Here is a tiny trained network, its code and every weight. The questions are about switching its units off for an input and a target symbol, where a switched-off unit gives its printed mean instead of its output.

import numpy as np


def w(rows, s, z=0):
    codes = np.array(rows[::2]) - 128.0
    scale = np.full(codes.shape[1], s)
    scale[-1] = z or s
    return codes * scale


def norm(h):
    return h / np.sqrt((h * h).mean(-1, keepdims=True) + 1e-5)


def f(y):
    return np.maximum(y, 0)


def softmax(a):
    e = np.exp(a - a.max(-1, keepdims=True))
    return e / e.sum(-1, keepdims=True)


def log_softmax(a):
    a = a - a.max(-1, keepdims=True)
    return a - np.log(np.exp(a).sum(-1, keepdims=True))


def net(x, mask):
    ids = ['αγδηλμσφψω'.index(c) for c in x.split()]
    T = len(ids)
    res = E[ids] + P[:T]
    u = 0
    for l in range(2):
        r = norm(res)
        for j in range(2):
            rows = slice(4 * j, 4 * j + 4)
            q, k, v = (r @ M[l][rows].T for M in (Q, K, V))
            z = softmax(np.where(np.tri(T) > 0, q @ k.T / 4**0.5, -1e9)) @ v
            o = O[l][rows]
            res = res + np.where(mask[u + j], z, o[:, -1]) @ o[:, :-1]
        u += 2
        y = f(norm(res) @ A[l][:, :-1].T + A[l][:, -1])
        res = res + np.where(mask[u : u + 8], y, B[l][:, -1]) @ B[l][:, :-1]
        u += 8
    return log_softmax(norm(res)[-1] @ U[:, :-1].T + U[:, -1])


Q, K, V, O, A, B = {}, {}, {}, {}, {}, {}
E = w([
[127,130,138],'α',
[145,142,142],'γ',
[98,210,79],'δ',
[110,145,123],'η',
[166,163,146],'λ',
[115,105,2],'μ',
[110,145,124],'σ',
[130,125,111],'φ',
[108,126,121],'ψ',
[114,124,118],'ω',
],0.029)
P = w([
[141,3,148],'0',
[55,169,135],'1',
[72,150,139],'2',
[74,141,144],'3',
[89,136,135],'4',
[81,132,147],'5',
[84,129,147],'6',
[85,126,151],'7',
[84,123,155],'8',
[88,119,151],'9',
[84,118,156],'10',
],0.0063)
Q[0] = w([
[85,25,114],'L0H1',
[33,114,169],'L0H1',
[60,83,158],'L0H1',
[219,73,160],'L0H1',
[206,75,126],'L0H2',
[226,188,115],'L0H2',
[101,146,1],'L0H2',
[178,127,172],'L0H2',
],0.0097)
K[0] = w([
[111,41,81],'L0H1',
[175,63,171],'L0H1',
[182,64,124],'L0H1',
[99,122,158],'L0H1',
[173,153,119],'L0H2',
[165,246,120],'L0H2',
[156,111,79],'L0H2',
[150,251,190],'L0H2',
],0.015)
V[0] = w([
[125,168,236],'L0H1',
[247,119,99],'L0H1',
[128,103,157],'L0H1',
[111,190,91],'L0H1',
[119,69,95],'L0H2',
[111,33,63],'L0H2',
[118,3,89],'L0H2',
[9,152,47],'L0H2',
],0.0066)
O[0] = w([
[85,65,124,67],'L0H1',
[152,99,46,84],'L0H1',
[140,140,109,134],'L0H1',
[44,66,62,110],'L0H1',
[137,139,169,193],'L0H2',
[159,113,3,240],'L0H2',
[142,69,119,243],'L0H2',
[125,201,108,253],'L0H2',
],0.0045,0.0041)
A[0] = w([
[98,115,205,25],'L0N1',
[219,174,64,150],'L0N2',
[94,233,198,103],'L0N3',
[122,208,102,174],'L0N4',
[126,35,146,131],'L0N5',
[113,150,255,112],'L0N6',
[106,125,215,2],'L0N7',
[188,159,242,13],'L0N8',
],0.008,0.0033)
B[0] = w([
[141,128,230,148],'L0N1',
[74,124,177,209],'L0N2',
[121,87,173,234],'L0N3',
[130,60,187,253],'L0N4',
[67,130,139,141],'L0N5',
[56,60,254,200],'L0N6',
[138,144,176,152],'L0N7',
[158,229,96,172],'L0N8',
],0.0066,0.0051)
Q[1] = w([
[177,210,121],'L1H1',
[83,31,118],'L1H1',
[223,178,114],'L1H1',
[163,137,106],'L1H1',
[111,176,157],'L1H2',
[180,98,153],'L1H2',
[248,204,203],'L1H2',
[111,224,136],'L1H2',
],0.016)
K[1] = w([
[38,199,111],'L1H1',
[191,13,158],'L1H1',
[80,249,164],'L1H1',
[91,140,82],'L1H1',
[81,153,181],'L1H2',
[72,148,110],'L1H2',
[128,209,117],'L1H2',
[75,228,199],'L1H2',
],0.014)
V[1] = w([
[247,83,167],'L1H1',
[172,96,50],'L1H1',
[152,43,60],'L1H1',
[203,191,142],'L1H1',
[100,3,104],'L1H2',
[106,142,121],'L1H2',
[207,104,162],'L1H2',
[164,82,97],'L1H2',
],0.008)
O[1] = w([
[190,60,219,146],'L1H1',
[193,152,3,132],'L1H1',
[178,12,114,208],'L1H1',
[203,122,173,24],'L1H1',
[23,138,198,254],'L1H2',
[82,113,131,128],'L1H2',
[196,145,138,106],'L1H2',
[146,126,188,134],'L1H2',
],0.0066,0.0058)
A[1] = w([
[101,163,92,168],'L1N1',
[135,96,131,96],'L1N2',
[96,52,51,144],'L1N3',
[144,174,166,140],'L1N4',
[115,252,201,255],'L1N5',
[178,90,164,135],'L1N6',
[141,196,223,100],'L1N7',
[125,191,158,62],'L1N8',
],0.014,0.0056)
B[1] = w([
[114,203,120,169],'L1N1',
[154,111,171,148],'L1N2',
[176,116,121,236],'L1N3',
[180,104,92,154],'L1N4',
[196,179,103,255],'L1N5',
[103,247,166,174],'L1N6',
[174,106,74,196],'L1N7',
[157,36,106,141],'L1N8',
],0.011,0.008)
U = w([
[60,95,247,117],'α',
[161,188,226,66],'γ',
[120,221,93,102],'δ',
[74,189,153,121],'η',
[222,191,96,4],'λ',
[150,125,30,109],'μ',
[89,176,148,115],'σ',
[192,55,138,199],'φ',
[43,107,122,237],'ψ',
[92,49,118,189],'ω',
],0.015,0.0027)

Each question gives the input, a string of symbols that net reads in full, and the target symbol t.
The units are the heads (4 rows each of Q, K, V and O) and the neurons (one row each of A and B). Each row of codes is followed by its name. A weight is (code - 128) times the scale printed after its matrix; where a second scale follows, it is the last column's (O, A, B and U).
mask holds one flag per unit, layer by layer, with each layer's heads first. A switched-off unit (its flag False) gives its mean, the last column of its rows in O or B, instead of its output. The means were averaged over made-up inputs and are rounded, as every weight is.
A unit's drop is (log p(t) with every unit on - log p(t) with that unit switched off) / (log p(t) with every unit on - log p(t) with every unit switched off).
The circuit of an input: a set's keep is (log p(t) with only the set's units on - log p(t) with every unit switched off) / (log p(t) with every unit on - log p(t) with every unit switched off). Starting from the 12 units with the biggest drops (on a tie, the unit counted first), units are removed one at a time, each time the one whose removal leaves the highest keep (on an exact tie, the one counted first), for as long as the keep stays at least 0.8.
units of the circuit, in order: the units of the circuit, biggest drop first
k most important neurons: the k neurons with the biggest drops, biggest first
top k neurons in layer l: the k neurons of layer l with the biggest drops, biggest first
which heads matter: for each layer, one digit per head in row order, 1 if its drop is at least 0.15 and else 0, layers parted by /
input α ω φ μ α φ, target α: which heads matter	01 / 00
input φ γ ω μ γ η, target φ: which heads matter	00 / 10
input δ δ ψ α ω α μ λ σ μ σ, target δ: which heads matter	01 / 10
input ω δ δ μ α ω γ σ ω, target ω: 3 most important neurons	(L1N5; L0N5; L0N6)
input φ ω η φ φ φ α ω γ φ ω, target φ: units of the circuit, in order	(L1H1)
input μ φ α ω η ψ φ ψ φ η, target μ: which heads matter	01 / 11
input ω σ α φ λ φ σ σ, target ω: units of the circuit, in order	(L1H1; L0H2; L1N5)
input ψ ψ ω ψ ω γ φ, target ψ: 2 most important neurons	(L0N5; L1N5)
input ω φ ψ η α, target α: 2 most important neurons	(L0N6; L0N3)
input ω φ λ δ φ φ ψ ψ η, target ω: which heads matter	01 / 10
input γ α μ φ ω μ ψ μ η φ, target γ: top 3 neurons in layer 0	(L0N2; L0N3; L0N6)
input δ α δ μ α φ φ φ ψ, target δ: 2 most important neurons	(L0N6; L0N3)
input φ φ ψ λ ω ψ, target φ: top 2 neurons in layer 1	(L1N3; L1N5)
input α ψ ω, target α: units of the circuit, in order	(L0H2)
input ψ λ η η ψ, target ψ: 3 most important neurons	(L0N5; L1N5; L0N8)
input λ γ σ φ φ ψ μ μ σ ψ, target λ: which heads matter	11 / 10
input ω φ φ δ μ ψ, target ω: 3 most important neurons	(L1N5; L0N5; L0N6)
input φ ψ ω φ γ φ, target φ: top 2 neurons in layer 1	(L1N5; L1N3)
input α φ δ φ ψ, target α: 3 most important neurons	(L0N5; L1N5; L0N8)
input ψ φ λ φ γ σ, target ψ: which heads matter	01 / 01
input μ φ φ φ φ, target μ: which heads matter	00 / 10
input δ φ η σ φ, target δ: which heads matter	01 / 10
input ψ ψ ψ, target ψ: which heads matter	01 / 11
input φ ω φ φ μ φ ω δ φ ω α, target α: 2 most important neurons	(L0N6; L1N5)
input λ σ ω φ ψ η ω ψ σ, target λ: which heads matter	01 / 10
input δ γ μ δ φ, target δ: top 2 neurons in layer 1	(L1N1; L1N7)
input α φ ψ μ λ ω α α φ ω σ, target α: which heads matter	01 / 00
